Each row has a class, written after it.
[14, 3, 19, -2, -2, 25, -1, 14, -12, -5, -1, 1, -4, -6, 8, -4, -10, -12, -14, -11, -4, 13, 2, -6, 18, -14, 1, -10, 10, -13, -2, -8, 3, -1, -3, -9, -5, -19, -1, -6, 4, 13, 14]
Z_105
[12, 12, 9, 3, -9, 14, -5, 13, -8, -6, -7, -2, -2, -7, 3, -3, -1, -12, -6, -5, 9, 14, 6, -2, 6, -17, 4, -5, 3, 0, -7, -11, -4, -4, -4, -5, 2, -16, -17, 2, -19, 13, 11]
Z_255
[-17, -37, 20, 3, 22, 38, 28, 15, -10, 9, -17, 7, 6, -7, -3, -6, -11, -10, -2, 2, 2, 5, 4, 1, -2, -5, 1, -13, 1, 4, 0, -17, -12, -3, -9, 3, 3, -4, -7, -3, -6, 11, 8]
Z_558
[8, 10, 11, -2, -5, 38, -4, 20, -15, 7, -18, 2, -1, -11, -5, -20, -5, -8, 0, -3, 10, 13, 7, -8, 10, -5, -1, -7, 6, 2, -6, -23, -9, -1, -12, -6, -5, -18, -11, -12, -15, 15, 4]
Z_105
[-12, -9, 4, 2, 13, 15, 16, 9, -2, 12, -10, 3, 6, -4, 6, 1, -5, -8, -4, -1, 0, 5, 0, 14, -1, -4, 11, -10, 1, 7, 1, -16, -8, -2, -5, 7, 0, -7, -1, 5, -4, 4, -5]
Z_558
[9, 0, 9, -7, -12, 18, 5, 14, -5, 4, -7, 0, -2, 5, 1, -1, 3, -6, -7, -1, 1, 11, 7, -2, 7, -9, 2, -8, 1, -6, -5, -12, -1, 13, -5, -8, -12, -11, -8, 5, -14, 14, 4]
Z_105
[11, 11, 6, -1, -3, 26, -10, 6, -9, 2, -12, 0, 4, -7, -9, -5, -2, -12, -19, -7, 17, 14, -3, -4, 7, -10, 0, -11, 11, 6, -6, -28, -4, 8, -5, 5, -3, -16, 0, 1, -7, 21, 6]
Z_255
[15, 21, 10, 1, -10, 21, -16, 5, -9, 7, -11, -5, 8, -4, 2, -4, -9, -16, -4, -4, 16, 6, 1, 6, 10, -11, 1, 1, 4, 3, -1, -25, -6, -4, -3, 5, -5, -20, -1, -1, -11, 14, 8]
Z_255
[0, 5, 9, -2, -3, 30, 1, 18, -16, 14, -16, 1, -10, -1, -5, -8, -1, -13, -7, 5, 9, 12, 7, 0, 2, -10, 1, -12, -10, -1, -8, -21, -10, 4, -9, -19, 0, -16, -10, 5, -21, 20, 4]
Z_105
[7, -7, 18, 0, 1, 19, 13, 18, -12, 10, -12, 0, 1, 0, 4, -5, -4, -4, -4, -5, 3, 11, 12, 0, 12, -11, 5, -1, -2, 0, -10, -17, -9, -4, -13, -7, -2, -19, -13, 2, -16, 15, 4]
Z_105
[16, 9, 12, 2, -10, 16, -1, 6, -10, -1, -7, 0, -4, -3, 4, 4, -7, -6, -6, -5, 8, 8, 2, -1, 12, -16, 2, 0, 7, -1, -18, -9, 3, -1, -2, -8, -2, -18, -20, 2, -9, 13, 8]
Z_255
[-19, -9, 15, 4, 11, 20, 23, 18, -3, 12, -6, 1, 14, -1, 8, 0, -7, -5, -3, -6, 1, 11, 12, 0, 8, -16, 1, -16, 4, -5, 0, -13, -12, -5, -8, -1, -2, -14, -14, 4, -21, 11, 9]
Z_558
[10, 15, 6, 2, -8, 18, -4, 13, -3, 6, -8, 0, -3, -3, -15, -5, 2, -9, -7, -7, 10, 15, 7, -3, 13, -12, 2, -1, 1, -8, -6, -20, 3, -3, -4, 2, 0, -17, -1, -1, -12, 22, 11]
Z_255
[-13, -6, 15, 11, 19, 31, 23, 7, -2, 16, -12, 7, 16, -3, 10, 0, -8, -10, 6, -1, 5, 12, 5, -1, -1, -12, 2, -8, 4, 6, -2, -22, -19, -10, -6, 7, 3, -10, -1, -3, -8, 7, -2]
Z_558
[8, 25, 7, 7, -18, 32, -15, 17, -13, 20, -16, -9, -1, -5, -11, -9, 8, -9, 1, 4, 26, 15, 13, -4, -1, -5, -3, -4, -1, 9, -10, -29, -20, 3, -3, 0, 3, -24, -14, 4, -38, 26, 5]
Z_105
[23, 18, -10, 4, -20, 18, -26, 5, -8, 6, -10, -6, 1, -4, -2, -6, 1, -10, -7, -5, 14, 9, 4, -5, 5, -7, 0, 5, 5, 7, -5, -17, -1, -3, -2, -3, 0, -14, 0, 6, -10, 14, 7]
Z_255
[13, 6, 15, 3, -10, 13, -1, 17, -11, 3, -10, -7, 4, -2, 8, 1, -10, -11, 0, -12, 14, 12, 9, 1, 8, -17, 3, -4, 8, -6, 1, -20, -2, -3, 4, 2, 0, -23, -4, -2, -15, 16, 11]
Z_255
[42, 31, 4, -5, -30, 27, -31, 7, -17, -3, -13, -5, -11, 0, -6, -3, 13, -15, -13, -1, 11, 18, -6, -7, 14, -10, 0, 1, -4, -4, -13, -14, -5, 10, 2, -19, -5, -27, 0, 0, -17, 26, 6]
Z_105
[-27, -16, 11, 8, 27, 17, 37, 5, -4, 14, -6, 17, 6, -3, 11, 0, -14, -5, 8, -4, -7, 3, 13, -3, -1, -11, 2, -15, 2, 7, 0, -17, -12, -11, -11, 6, 6, 4, -7, 2, -4, 5, 5]
Z_558
[15, 9, 16, 1, -20, 13, -4, 9, -12, 2, 4, -3, 1, -3, 6, -2, 2, -7, -3, -9, 4, 4, 5, -10, 9, -10, 3, 4, 2, -3, -3, -8, -5, -4, -4, -5, -3, -18, -8, 4, -4, 20, 10]
Z_255
[18, 8, 10, -2, -13, 16, 1, 11, -7, 2, -13, 0, -6, -1, 0, -2, -6, -14, -8, -1, 5, 8, 7, -1, 14, -6, 6, -9, -2, -8, -10, -8, 1, 4, -6, -4, -2, -24, -8, -2, -17, 19, 14]
Z_255
[16, 16, 14, 4, -12, 28, -2, 17, -14, 10, -16, -9, -5, -7, -3, -9, -3, -14, -8, -11, 15, 21, 5, 6, 12, -27, 6, -11, 7, 1, -9, -25, -7, -9, 12, -3, -1, -22, -7, 1, -16, 20, 11]
Z_255
